Below is a small trained network, with its code and all its weights. Each question gives an input and a target symbol and asks what happens when units are switched off, that is, made to give their printed mean instead of their output.

import numpy as np


def w(rows, s, z=0):
    codes = np.array(rows[::2]) - 128.0
    scale = np.full(codes.shape[1], s)
    scale[-1] = z or s
    return codes * scale


def f(y):
    return y / 2 * (1 + np.tanh(0.7978845608 * (y + 0.044715 * y**3)))


def softmax(a):
    e = np.exp(a - a.max(-1, keepdims=True))
    return e / e.sum(-1, keepdims=True)


def log_softmax(a):
    a = a - a.max(-1, keepdims=True)
    return a - np.log(np.exp(a).sum(-1, keepdims=True))


def net(x, mask):
    ids = ['ΛΠβμστψ'.index(c) for c in x.split()]
    T = len(ids)
    res = E[ids] + P[:T]
    u = 0
    for l in range(3):
        q, k, v = (res @ M[l].T for M in (Q, K, V))
        z = softmax(np.where(np.tri(T) > 0, q @ k.T / 2**0.5, -1e9)) @ v
        res = res + np.where(mask[u], z, O[l][:, -1]) @ O[l][:, :-1]
        u += 1
        y = f(res @ A[l][:, :-1].T + A[l][:, -1])
        res = res + np.where(mask[u : u + 8], y, B[l][:, -1]) @ B[l][:, :-1]
        u += 8
    return log_softmax(res[-1] @ U[:, :-1].T + U[:, -1])


Q, K, V, O, A, B = {}, {}, {}, {}, {}, {}
E = w([
[70,80,118,152,200,159],'Λ',
[121,155,112,20,118,174],'Π',
[215,150,33,86,192,170],'β',
[49,114,144,87,96,155],'μ',
[97,118,106,86,246,141],'σ',
[147,160,116,87,52,104],'τ',
[103,192,83,135,168,102],'ψ',
],0.012)
P = w([
[221,51,254,193,132,55],'0',
[157,158,196,131,137,165],'1',
[133,158,161,142,115,146],'2',
[122,145,136,152,102,130],'3',
[112,145,115,155,97,120],'4',
[105,135,102,157,91,111],'5',
[98,127,88,158,94,103],'6',
[91,124,75,158,88,98],'7',
[85,118,68,162,87,96],'8',
[81,115,67,168,85,87],'9',
[72,110,60,167,90,78],'10',
[69,104,56,171,87,75],'11',
[63,97,51,174,85,74],'12',
],0.0068)
Q[0] = w([
[54,113,103,2,64,205],'L0H0',
[177,104,117,112,94,116],'L0H0',
],0.02)
K[0] = w([
[186,95,212,87,159,2],'L0H0',
[224,167,100,162,50,190],'L0H0',
],0.0098)
V[0] = w([
[63,253,250,39,115,72],'L0H0',
[141,109,72,76,193,103],'L0H0',
],0.0072)
O[0] = w([
[192,147,254,52,238,126,74],'L0H0',
[116,164,118,74,113,70,252],'L0H0',
],0.0045,0.0017)
A[0] = w([
[184,158,225,131,13,122,91],'L0N0',
[233,139,164,237,22,166,76],'L0N1',
[145,88,126,142,75,169,2],'L0N2',
[169,174,216,164,13,197,44],'L0N3',
[136,60,255,245,54,114,77],'L0N4',
[124,224,160,126,128,97,91],'L0N5',
[42,129,165,79,98,104,46],'L0N6',
[94,148,180,144,75,108,64],'L0N7',
],0.011,0.0068)
B[0] = w([
[153,152,107,190,73,82,185],'L0N0',
[136,193,177,110,146,129,89],'L0N1',
[178,148,32,72,248,163,8],'L0N2',
[124,112,76,140,96,139,108],'L0N3',
[105,157,88,37,124,134,130],'L0N4',
[108,172,93,154,143,114,95],'L0N5',
[183,159,100,71,134,147,188],'L0N6',
[138,147,116,102,167,115,84],'L0N7',
],0.019,0.0012)
Q[1] = w([
[86,92,146,3,75,143],'L1H0',
[63,143,85,75,195,156],'L1H0',
],0.019)
K[1] = w([
[168,89,151,48,124,6],'L1H0',
[174,113,98,121,233,114],'L1H0',
],0.019)
V[1] = w([
[53,38,184,140,105,140],'L1H0',
[4,171,139,78,146,93],'L1H0',
],0.012)
O[1] = w([
[188,252,96,157,144,143,2],'L1H0',
[254,103,139,142,37,117,156],'L1H0',
],0.0059,0.0032)
A[1] = w([
[156,110,84,190,149,173,140],'L1N0',
[137,85,204,85,128,164,68],'L1N1',
[173,111,137,103,182,194,98],'L1N2',
[215,138,184,90,164,174,2],'L1N3',
[123,49,201,161,168,166,115],'L1N4',
[251,109,140,92,181,192,70],'L1N5',
[77,145,135,129,173,138,116],'L1N6',
[176,122,181,123,211,137,87],'L1N7',
],0.019,0.0069)
B[1] = w([
[113,48,228,92,94,128,242],'L1N0',
[38,175,122,167,44,92,233],'L1N1',
[152,151,180,83,72,68,149],'L1N2',
[98,7,71,183,76,178,146],'L1N3',
[160,158,115,54,243,70,254],'L1N4',
[193,181,168,69,203,81,217],'L1N5',
[204,70,206,150,131,108,207],'L1N6',
[91,87,66,190,180,146,140],'L1N7',
],0.016,0.0035)
Q[2] = w([
[83,158,47,188,48,200],'L2H0',
[90,198,11,253,112,242],'L2H0',
],0.046)
K[2] = w([
[102,83,176,87,226,201],'L2H0',
[183,173,127,113,253,135],'L2H0',
],0.059)
V[2] = w([
[3,202,152,55,209,135],'L2H0',
[86,97,67,71,152,93],'L2H0',
],0.0034)
O[2] = w([
[3,193,12,71,210,71,10],'L2H0',
[50,178,207,242,92,129,230],'L2H0',
],0.0012,0.0014)
A[2] = w([
[184,177,120,224,147,114,109],'L2N0',
[93,200,114,97,112,233,87],'L2N1',
[149,157,161,120,180,130,3],'L2N2',
[108,194,61,116,177,250,87],'L2N3',
[100,57,93,132,114,209,120],'L2N4',
[103,58,78,159,103,186,21],'L2N5',
[162,185,105,153,81,125,106],'L2N6',
[190,185,128,111,122,149,61],'L2N7',
],0.018,0.011)
B[2] = w([
[124,134,174,75,92,120,174],'L2N0',
[169,219,60,171,114,196,152],'L2N1',
[152,143,61,161,125,112,235],'L2N2',
[60,84,253,216,133,26,148],'L2N3',
[100,77,82,201,106,119,253],'L2N4',
[169,175,176,72,155,131,176],'L2N5',
[175,98,115,126,132,74,252],'L2N6',
[89,127,106,151,170,118,194],'L2N7',
],0.024,0.0042)
U = w([
[197,150,90,138,214,173,135],'Λ',
[184,176,229,92,150,253,246],'Π',
[101,90,86,166,103,211,152],'β',
[205,146,129,137,59,115,56],'μ',
[154,177,147,176,123,161,81],'σ',
[103,175,114,118,108,165,104],'τ',
[160,193,90,146,97,206,122],'ψ',
],0.0043,0.011)

Each question gives the input, a string of symbols that net reads in full, and the target symbol t.
The units are the heads (2 rows each of Q, K, V and O) and the neurons (one row each of A and B). Each row of codes is followed by its name. A weight is (code - 128) times the scale printed after its matrix; where a second scale follows, it is the last column's (O, A, B and U).
mask holds one flag per unit, layer by layer, with each layer's heads first. A switched-off unit (its flag False) gives its mean, the last column of its rows in O or B, instead of its output. The means were averaged over made-up inputs and are rounded, as every weight is.
A unit's drop is (log p(t) with every unit on - log p(t) with that unit switched off) / (log p(t) with every unit on - log p(t) with every unit switched off).
The circuit of an input: a set's keep is (log p(t) with only the set's units on - log p(t) with every unit switched off) / (log p(t) with every unit on - log p(t) with every unit switched off). Starting from the 12 units with the biggest drops (on a tie, the unit counted first), units are removed one at a time, each time the one whose removal leaves the highest keep (on an exact tie, the one counted first), for as long as the keep stays at least 0.8.
circuit, biggest first: the units of the circuit, biggest drop first
most important unit: the unit with the biggest drop
k most important neurons: the k neurons with the biggest drops, biggest first
k most important neurons of layer l: the k neurons of layer l with the biggest drops, biggest first
input β μ μ Π β μ σ Π β Π, target β: most important unit	L0H0
input Π β τ β Π ψ ψ β τ Π σ σ, target Π: circuit, biggest first	(L2N4, L2N2)
input ψ τ μ μ σ ψ Λ β, target Λ: 4 most important neurons	(L1N5, L2N2, L2N7, L1N1)
input σ β β β, target β: 3 most important neurons	(L2N4, L1N5, L1N4)
input β Λ β Π Λ β τ Π μ μ, target β: 4 most important neurons	(L0N6, L2N4, L1N4, L0N1)
input Λ β β Π, target Λ: circuit, biggest first	(L0N4, L1H0, L1N5, L2N7)
input β Π Λ Λ μ β Π ψ β Λ μ Π Π, target β: circuit, biggest first	(L2N4, L1N4, L1H0)
input β Π Π Λ Λ τ τ σ μ ψ ψ, target Π: circuit, biggest first	(L2N4, L2N2)
input μ ψ μ β σ ψ μ β β μ Λ μ τ, target μ: circuit, biggest first	(L2N6, L1H0, L0N4)
input μ ψ μ β β ψ ψ μ Π μ ψ Π Π, target μ: circuit, biggest first	(L0N4, L1H0, L2N6)
input Λ Π β τ, target μ: circuit, biggest first	(L2N6, L0N0)
input β ψ β σ, target Λ: circuit, biggest first	(L1N4, L1H0)
input τ ψ μ, target τ: 4 most important neurons	(L1N1, L0N4, L0N0, L1N4)
input Π τ μ μ Π Λ μ β Π, target Π: 3 most important neurons of layer 1	(L1N6, L1N4, L1N5)
input Λ ψ μ Π Λ μ μ, target Λ: 4 most important neurons	(L0N4, L0N6, L1N5, L2N7)
input μ β τ Π Λ σ β, target Π: most important unit	L1N0
input Π σ β, target Λ: circuit, biggest first	(L1N5, L2N7)
input β τ Λ, target Λ: circuit, biggest first	(L1N4, L2N2)
input Π μ β μ β μ Λ ψ μ Π Π Π Π, target Π: circuit, biggest first	(L0N0, L2N4, L2N2)
input μ β β μ β β μ μ σ μ, target μ: most important unit	L0N4
input μ β σ τ β β β Λ β τ μ σ, target Π: 4 most important neurons	(L0N2, L2N4, L1N5, L2N2)
input Λ μ β μ μ β β β Π τ β Π Π, target Λ: 4 most important neurons	(L0N4, L2N7, L0N0, L1N5)
